Here is a tiny trained network, its code and every weight. The questions are about switching its units off for an input and a class, where a switched-off unit gives its printed mean instead of its output.

import numpy as np


def w(rows, s, z=0):
    codes = np.array(rows[::2]) - 128.0
    scale = np.full(codes.shape[1], s)
    scale[-1] = z or s
    return codes * scale


def f(y):
    return y / 2 * (1 + np.tanh(0.7978845608 * (y + 0.044715 * y**3)))


def log_softmax(a):
    a = a - a.max(-1, keepdims=True)
    return a - np.log(np.exp(a).sum(-1, keepdims=True))


def net(x, mask):
    res = np.array(x, float).reshape(1, 6) / 4 @ E
    y = f(res @ A[0][:, :-1].T + A[0][:, -1])
    res = res + np.where(mask, y, B[0][:, -1]) @ B[0][:, :-1]
    return log_softmax(res[-1] @ U[:, :-1].T + U[:, -1])


A, B = {}, {}
E = w([
[160,130,205,179,54,80,146,146,218,165,221,56],'x0',
[78,107,61,100,178,120,2,112,183,180,80,93],'x1',
[133,144,41,45,71,190,192,158,33,213,132,86],'x2',
[174,109,95,76,114,164,120,191,171,64,151,53],'x3',
[34,204,93,154,147,85,111,109,87,167,78,13],'x4',
[142,196,161,175,183,244,87,228,199,128,92,96],'x5',
],0.0052)
A[0] = w([
[111,199,118,144,140,184,126,177,128,177,96,86,173],'neuron 0',
[135,157,243,198,137,125,125,135,154,117,141,133,249],'neuron 1',
[88,123,122,137,115,58,116,88,128,143,135,99,153],'neuron 2',
[105,111,61,68,132,133,122,113,93,158,94,136,166],'neuron 3',
[144,145,122,116,101,133,177,131,92,92,139,121,171],'neuron 4',
[192,93,162,123,102,141,131,150,169,123,181,141,202],'neuron 5',
[144,105,115,116,152,126,74,163,189,83,134,89,237],'neuron 6',
[181,122,129,109,97,131,169,133,109,88,159,128,239],'neuron 7',
[211,93,167,123,99,146,132,150,169,125,186,143,244],'neuron 8',
[106,110,2,43,138,147,137,105,63,145,86,154,235],'neuron 9',
[103,108,136,154,217,124,69,96,147,100,63,175,224],'neuron 10',
[112,144,105,123,167,162,92,159,146,136,95,108,244],'neuron 11',
[80,130,124,142,115,61,119,95,131,147,134,89,153],'neuron 12',
],0.0091,0.0018)
B[0] = w([
[71,197,136,110,202,164,133,197,148,83,32,95,208],'neuron 0',
[131,116,154,177,109,51,163,90,86,141,161,204,223],'neuron 1',
[81,132,142,183,117,65,105,80,155,172,148,150,175],'neuron 2',
[134,80,22,105,84,126,93,103,139,158,163,133,198],'neuron 3',
[126,145,156,132,143,145,164,169,99,92,100,144,158],'neuron 4',
[175,91,127,124,86,125,185,134,49,74,162,189,203],'neuron 5',
[172,119,114,101,142,170,131,202,128,11,118,100,203],'neuron 6',
[129,140,163,141,131,130,193,170,77,88,118,166,184],'neuron 7',
[167,96,128,125,89,122,197,140,44,64,160,197,219],'neuron 8',
[155,60,2,83,71,141,97,112,133,148,172,127,253],'neuron 9',
[53,214,178,149,199,135,175,176,110,93,46,128,225],'neuron 10',
[123,155,102,87,172,176,106,188,159,98,66,83,198],'neuron 11',
[78,129,129,175,111,68,92,72,163,187,157,142,177],'neuron 12',
],0.0079,0.0076)
U = w([
[85,197,227,169,174,118,172,146,114,104,87,143,173],'0',
[100,98,109,140,88,89,76,38,159,255,187,134,116],'1',
[125,147,87,66,162,200,83,172,172,111,83,45,134],'2',
[171,100,170,160,132,107,70,96,200,111,180,74,1],'3',
[227,63,117,115,75,137,155,124,87,108,199,169,130],'4',
],0.0092,0.0054)

Each question gives the input, the list of numbers given to net, and the class t.
The units are the neurons (one row each of A and B). Each row of codes is followed by its name. A weight is (code - 128) times the scale printed after its matrix; where a second scale follows, it is the last column's (A, B and U).
mask holds one flag per neuron, in row order. A switched-off neuron (its flag False) gives its mean, the last column of its row in B, instead of its output. The means were averaged over made-up inputs and are rounded, as every weight is.
A unit's drop is (log p(t) with every unit on - log p(t) with that unit switched off) / (log p(t) with every unit on - log p(t) with every unit switched off).
The circuit of an input: a set's keep is (log p(t) with only the set's units on - log p(t) with every unit switched off) / (log p(t) with every unit on - log p(t) with every unit switched off). Starting from the 12 units with the biggest drops (on a tie, the unit counted first), units are removed one at a time, each time the one whose removal leaves the highest keep (on an exact tie, the one counted first), for as long as the keep stays at least 0.8.
circuit, biggest first: the units of the circuit, biggest drop first
unit that matters most: the unit with the biggest drop
k most important neurons: the k neurons with the biggest drops, biggest first
drop when u is switched off: that unit's drop, to one decimal
input [2,-8,1,-4,1,-4], class 0: unit that matters most	neuron 9
input [-5,4,7,-1,-6,-7], class 1: circuit, biggest first	[neuron 8; neuron 6]
input [-3,-6,1,3,5,3], class 2: circuit, biggest first	[neuron 1; neuron 8]
input [0,6,-3,-1,-8,-3], class 0: 3 most important neurons	[neuron 10; neuron 9; neuron 3]
input [2,2,0,2,8,-2], class 1: 2 most important neurons	[neuron 12; neuron 2]
input [2,1,-1,2,-1,-6], class 1: 2 most important neurons	[neuron 6; neuron 2]
input [-5,-4,8,-3,7,-1], class 2: 2 most important neurons	[neuron 0; neuron 1]
input [7,7,-1,-1,5,0], class 1: 4 most important neurons	[neuron 12; neuron 2; neuron 10; neuron 7]
input [-1,6,-3,-2,-5,5], class 0: 2 most important neurons	[neuron 10; neuron 9]
input [1,5,-6,-4,-8,0], class 0: 2 most important neurons	[neuron 10; neuron 9]
input [-5,3,6,-1,-6,-5], class 1: drop when neuron 10 is switched off	0.0
input [3,-6,5,-4,3,-7], class 1: drop when neuron 8 is switched off	0.2
input [4,1,-5,-3,5,-2], class 1: drop when neuron 12 is switched off	0.1
